Questions about the array below. Counting starts at 0.
1) The entry in the bottom-right corner?
2) The bottom entry of the column that holds the smallest entry?
3) The entry in row 1 and column 0?
4) The entry directly below 601?
5) The entry in row 0 and column 0?
6) The entry at row 2, column 0?
7) The entry directly below 571?
8) The entry at row 0, column 1?
517  601  455  618  551
421  232  188  434  510
585  651  461  662  667
760  571  402  491  791
662  520  416  454  674
427  128   65  448  639
441  406  431  429  451
426  167  107  440  572
428  250  213  433  491
663  744  480  749  772
453  519  434  488  479
1) 479
2) 434
3) 421
4) 232
5) 517
6) 585
7) 520
8) 601

X =
-41.2  -39.6   46.9   42.4   35.7   43.6   37.3  -40.9   44.0  -47.7  -42.6   45.3   46.6
-35.2  -44.3   34.9   37.4   42.0   34.3   25.5  -39.3   44.7  -43.4  -41.2   41.1   34.1
-17.3  -20.1   17.8   16.6   14.3   22.6   20.9  -21.7   15.5  -12.0  -25.2   22.5   23.4
 38.3   33.1  -37.5  -32.4  -32.3  -34.3  -29.2   42.0  -24.3   40.5   36.3  -38.3  -27.9
-43.1  -46.2   44.8   44.9   51.1   51.3   42.5  -41.3   47.4  -46.4  -42.3   41.3   43.5
 30.9   27.1  -28.0  -28.7  -33.2  -26.0  -40.8   31.9  -37.2   30.0   28.6  -40.7  -33.8
 35.5   33.7  -33.5  -31.8  -30.5  -29.3  -31.0   35.7  -27.4   34.7   35.3  -30.8  -34.7
-64.2  -53.4   56.7   62.1   55.7   47.9   49.0  -58.4   65.3  -55.1  -54.5   52.5   60.0
-42.7  -43.2   43.6   39.3   38.6   38.0   42.1  -45.3   45.9  -48.5  -45.4   37.2   33.4
Indices start at 0.
The entry just right of the smallest entry?
Answer: -53.4
The entry just left of 23.4: 22.5
The entry at row 1, column 0?
Answer: -35.2
The entry in row 1 and column 1: -44.3
The entry directly below the largest entry?
Answer: 45.9
The median of all entries?
Answer: 20.9
The minimum is -64.2
The top-right entry is 46.6
The entry just left of 49.0?
Answer: 47.9
The top-left entry?
Answer: -41.2
The entry directly above 23.4 -> 34.1
The bottom-right entry?
Answer: 33.4
The entry directly above -27.9?
Answer: 23.4
The entry in row 0 and column 2?
Answer: 46.9
The entry just right of 38.3: 33.1
The entry directly above 16.6?
Answer: 37.4
The entry directly below -34.3 is 51.3
The entry in the bottom-left corner?
Answer: -42.7
The entry just left of 41.3: -42.3
The entry in row 2 and column 0: -17.3
The entry just right of -48.5?
Answer: -45.4
The entry in row 0 and column 1 is -39.6
The maximum?
Answer: 65.3
The entry just right of 51.3?
Answer: 42.5
The entry directly above the centre entry is -29.2
The entry directly above the smallest entry is 35.5
The entry just left of -12.0?
Answer: 15.5
The entry just right of 38.0 -> 42.1
The entry directly above 37.4?
Answer: 42.4
The entry directly below 55.7?
Answer: 38.6

grid = [-55.4 -62.4  56.1  59.5 -64.7  67.2  56.0 -65.3 -50.1  64.2  63.0]
Find the first entry from the left.
-55.4
Find the last entry.
63.0
The entry just left of 56.1 -> -62.4
Find the entry just left of -64.7.
59.5
Find the third entry from the right.
-50.1
The 3rd entry from the left is 56.1
The entry just right of the centre entry is 56.0

[[-0.06  0.12  0.09  0.06 -0.13]
 [ 0.13  0.15  0.01  0.11  0.08]
 [ 0.15  0.09 -0.03  0.06  0.12]
 [ 0.05 -0.17  0.03  0.08  0.12]
 [ 0.11  0.01 -0.01  0.06  0.18]
 [ 0.11  0.07  0.02  0.15  0.15]
 [ 0.09 -0.07 -0.03 -0.04  0.12]
 [ 0.03  0.13  0.11  0.15 -0.01]
 [ 0.00  0.15  0.09  0.06 -0.10]
 [ 0.14  0.06 -0.03  0.06  0.17]
 [ 0.10  0.20  0.01  0.07  0.06]
 [ 0.11  0.06  0.02  0.14  0.15]
 [ 0.09  0.19  0.01  0.02 -0.01]
 [ 0.08  0.18  0.02  0.01 -0.03]
 [ 0.09 -0.01 -0.05 -0.15  0.08]]
Read off the first entry, reading row by row.
A: -0.06
The entry directly below the largest entry -> 0.06
Read off the entry just right of the largest entry.
A: 0.01
Read off the entry directly below the centre entry.
A: 0.09
The entry just right of -0.04 -> 0.12
The entry just left of the largest entry -> 0.10
The second entry in reading order is 0.12
The last entry in the row that holds the smallest entry is 0.12
Read off the bottom-left entry.
A: 0.09
The entry in the top-right corner is -0.13
Read off the 2nd largest entry.
A: 0.19
Read off the entry directly above the largest entry.
A: 0.06
Read off the bottom-right entry.
A: 0.08
Read off the 3rd entry on the main diagonal.
A: -0.03
Read off the third entry, reading row by row.
A: 0.09
Read off the entry at the centre.
A: 0.11
Read off the entry just right of the smallest entry.
A: 0.03
The fourth entry, reading row by row: 0.06
The 2nd entry on the main diagonal -> 0.15
Read off the entry directly above the centre entry.
A: -0.03
Read off the bottom entry of the column that holds the smallest entry.
A: -0.01
The entry directly below the smallest entry is 0.01
The entry directly below -0.04 is 0.15
Read off the third entry from the end, reading row by row.
A: -0.05

arr = [ 34 145 242 235 137 151 142 159 228  96 122 191 227 146]
Read off the entry just left of 228.
Answer: 159
Read off the entry just right of 34.
Answer: 145
The entry just left of 191 is 122
